Below is a small trained network, with its code and all its weights. Each question gives an input and a class and asks what happens when units are switched off, that is, made to give their printed mean instead of their output.

import numpy as np


def w(rows, s, z=0):
    codes = np.array(rows[::2]) - 128.0
    scale = np.full(codes.shape[1], s)
    scale[-1] = z or s
    return codes * scale


def norm(h):
    return h / np.sqrt((h * h).mean(-1, keepdims=True) + 1e-5)


def f(y):
    return y / 2 * (1 + np.tanh(0.7978845608 * (y + 0.044715 * y**3)))


def log_softmax(a):
    a = a - a.max(-1, keepdims=True)
    return a - np.log(np.exp(a).sum(-1, keepdims=True))


def net(x, mask):
    res = np.array(x, float).reshape(1, 3) / 4 @ E
    u = 0
    for l in range(2):
        y = f(norm(res) @ A[l][:, :-1].T + A[l][:, -1])
        res = res + np.where(mask[u : u + 13], y, B[l][:, -1]) @ B[l][:, :-1]
        u += 13
    return log_softmax(norm(res)[-1] @ U[:, :-1].T + U[:, -1])


A, B = {}, {}
E = w([
[84,76,70,147,125,97,172,156,243,163,246,149],'x0',
[209,158,102,52,126,125,93,144,109,151,155,254],'x1',
[131,108,183,216,131,168,105,213,146,121,90,215],'x2',
],0.012)
A[0] = w([
[249,212,39,36,137,123,94,123,48,121,82,202,75],'L0N0',
[202,243,71,61,143,65,182,41,128,178,171,96,99],'L0N1',
[152,201,167,212,89,135,99,215,173,161,169,113,73],'L0N2',
[117,139,226,183,132,152,203,168,24,86,67,3,114],'L0N3',
[138,138,57,99,111,117,108,173,236,190,241,197,103],'L0N4',
[152,200,176,172,107,120,18,73,126,107,98,98,1],'L0N5',
[156,110,132,49,148,108,209,73,185,126,113,76,78],'L0N6',
[122,154,107,90,154,80,67,13,25,111,208,72,120],'L0N7',
[6,77,131,151,110,36,156,202,186,170,153,63,97],'L0N8',
[95,160,225,225,196,187,16,238,151,114,113,212,114],'L0N9',
[183,103,94,61,115,156,72,203,162,185,180,134,78],'L0N10',
[223,224,190,53,128,135,48,78,20,67,36,178,79],'L0N11',
[217,154,153,86,150,166,68,190,173,125,117,222,104],'L0N12',
],0.0061,0.0086)
B[0] = w([
[68,213,123,140,91,73,71,222,32,102,201,47,215],'L0N0',
[47,149,173,141,41,212,99,154,155,124,89,192,204],'L0N1',
[141,137,125,91,44,112,151,76,196,120,126,42,142],'L0N2',
[99,130,40,144,111,87,10,170,92,52,199,94,230],'L0N3',
[211,100,55,221,173,135,82,53,193,126,118,139,219],'L0N4',
[181,101,70,162,241,124,130,86,213,197,79,134,130],'L0N5',
[49,107,194,188,34,154,163,114,90,188,103,242,152],'L0N6',
[45,95,217,165,77,201,105,135,146,196,102,216,206],'L0N7',
[194,179,102,143,211,87,78,110,90,78,158,129,200],'L0N8',
[9,153,161,39,32,195,140,2,153,204,114,109,231],'L0N9',
[125,167,124,169,167,129,84,201,50,85,153,72,151],'L0N10',
[233,25,78,180,212,109,70,18,209,151,125,140,254],'L0N11',
[57,202,85,106,79,136,108,179,63,64,155,84,192],'L0N12',
],0.0083,0.0093)
A[1] = w([
[139,78,205,210,148,100,168,254,92,95,50,184,179],'L1N0',
[144,141,172,150,153,139,111,78,64,94,15,98,126],'L1N1',
[177,145,96,50,111,118,132,61,152,147,113,65,129],'L1N2',
[62,129,197,62,69,170,160,86,162,196,110,153,128],'L1N3',
[180,91,177,122,129,120,120,96,82,140,54,124,153],'L1N4',
[149,64,87,124,117,138,196,123,173,167,170,133,31],'L1N5',
[111,163,205,60,139,139,151,118,129,162,64,98,99],'L1N6',
[96,94,98,160,113,128,171,154,193,135,180,120,85],'L1N7',
[73,117,160,168,142,125,188,160,119,92,116,50,96],'L1N8',
[173,162,88,34,92,126,107,182,112,166,161,210,84],'L1N9',
[112,100,114,136,93,147,142,135,159,191,137,122,35],'L1N10',
[141,96,123,133,180,83,178,147,180,149,135,171,1],'L1N11',
[136,118,163,218,157,124,114,99,108,107,116,165,125],'L1N12',
],0.017,0.0091)
B[1] = w([
[54,218,5,177,192,162,20,87,224,121,215,152,127],'L1N0',
[192,108,157,85,177,83,217,149,182,202,124,200,225],'L1N1',
[126,123,85,173,150,145,112,114,144,62,155,85,161],'L1N2',
[55,67,148,149,55,207,158,117,69,148,30,142,247],'L1N3',
[132,88,115,161,132,165,182,110,182,159,128,174,175],'L1N4',
[158,95,119,110,204,118,96,93,199,188,138,181,165],'L1N5',
[110,169,90,139,111,158,104,94,103,117,157,171,141],'L1N6',
[177,90,168,103,108,128,186,135,130,160,91,182,207],'L1N7',
[125,185,215,39,131,60,157,210,74,117,179,121,169],'L1N8',
[123,139,219,60,162,64,206,179,110,119,129,72,187],'L1N9',
[140,146,124,139,183,128,131,93,119,144,97,151,156],'L1N10',
[182,108,127,142,149,147,143,83,170,161,59,84,140],'L1N11',
[137,178,75,161,125,159,68,121,147,83,162,108,199],'L1N12',
],0.017,0.012)
U = w([
[243,101,83,149,240,112,146,56,222,165,165,193,131],'0',
[69,111,223,103,69,187,223,100,78,208,61,204,131],'1',
[156,246,171,62,174,20,147,218,69,67,249,74,153],'2',
[63,179,14,221,83,202,29,55,82,48,157,82,169],'3',
[171,76,119,167,76,89,169,167,139,59,90,56,6],'4',
[184,81,133,192,84,85,151,176,121,85,70,41,6],'5',
[171,60,108,178,60,98,150,185,127,100,135,57,6],'6',
[181,51,109,168,73,82,166,172,123,56,88,63,6],'7',
],0.02,0.021)

Each question gives the input, the list of numbers given to net, and the class t.
The units are the neurons (one row each of A and B). Each row of codes is followed by its name. A weight is (code - 128) times the scale printed after its matrix; where a second scale follows, it is the last column's (A, B and U).
mask holds one flag per neuron, layer by layer. A switched-off neuron (its flag False) gives its mean, the last column of its row in B, instead of its output. The means were averaged over made-up inputs and are rounded, as every weight is.
A unit's drop is (log p(t) with every unit on - log p(t) with that unit switched off) / (log p(t) with every unit on - log p(t) with every unit switched off).
The circuit of an input: a set's keep is (log p(t) with only the set's units on - log p(t) with every unit switched off) / (log p(t) with every unit on - log p(t) with every unit switched off). Starting from the 12 units with the biggest drops (on a tie, the unit counted first), units are removed one at a time, each time the one whose removal leaves the highest keep (on an exact tie, the one counted first), for as long as the keep stays at least 0.8.
units of the circuit, in order: the units of the circuit, biggest drop first
k most important neurons: the k neurons with the biggest drops, biggest first
top k neurons in layer l: the k neurons of layer l with the biggest drops, biggest first
drop when u is switched off: that unit's drop, to one decimal
input [-7,4,5], class 0: units of the circuit, in order	L0N11
input [-2,3,3], class 3: 4 most important neurons	L0N9; L1N2; L0N11; L0N7
input [3,2,2], class 3: 2 most important neurons	L0N4; L1N1
input [3,-1,0], class 3: top 2 neurons in layer 0	L0N8; L0N11
input [-1,-3,-1], class 3: top 3 neurons in layer 0	L0N3; L0N0; L0N12
input [0,-8,-7], class 2: 4 most important neurons	L0N9; L1N8; L0N3; L0N8
input [-3,4,-3], class 2: top 2 neurons in layer 1	L1N3; L1N9
input [2,0,3], class 3: top 2 neurons in layer 1	L1N2; L1N1
input [-6,-6,-4], class 0: 2 most important neurons	L1N1; L0N0
input [2,4,3], class 2: top 3 neurons in layer 0	L0N11; L0N7; L0N12
input [8,-2,7], class 0: 2 most important neurons	L0N4; L0N8
input [-4,5,0], class 2: top 2 neurons in layer 0	L0N0; L0N12
input [5,-6,1], class 2: 2 most important neurons	L0N11; L1N8
input [-1,-2,1], class 3: units of the circuit, in order	L0N3
input [0,0,0], class 3: 2 most important neurons	L0N12; L0N3
input [-1,-8,0], class 2: drop when L1N12 is switched off	0.0
input [-8,-6,-5], class 0: drop when L1N1 is switched off	0.3
input [8,-7,1], class 0: drop when L0N0 is switched off	1.0
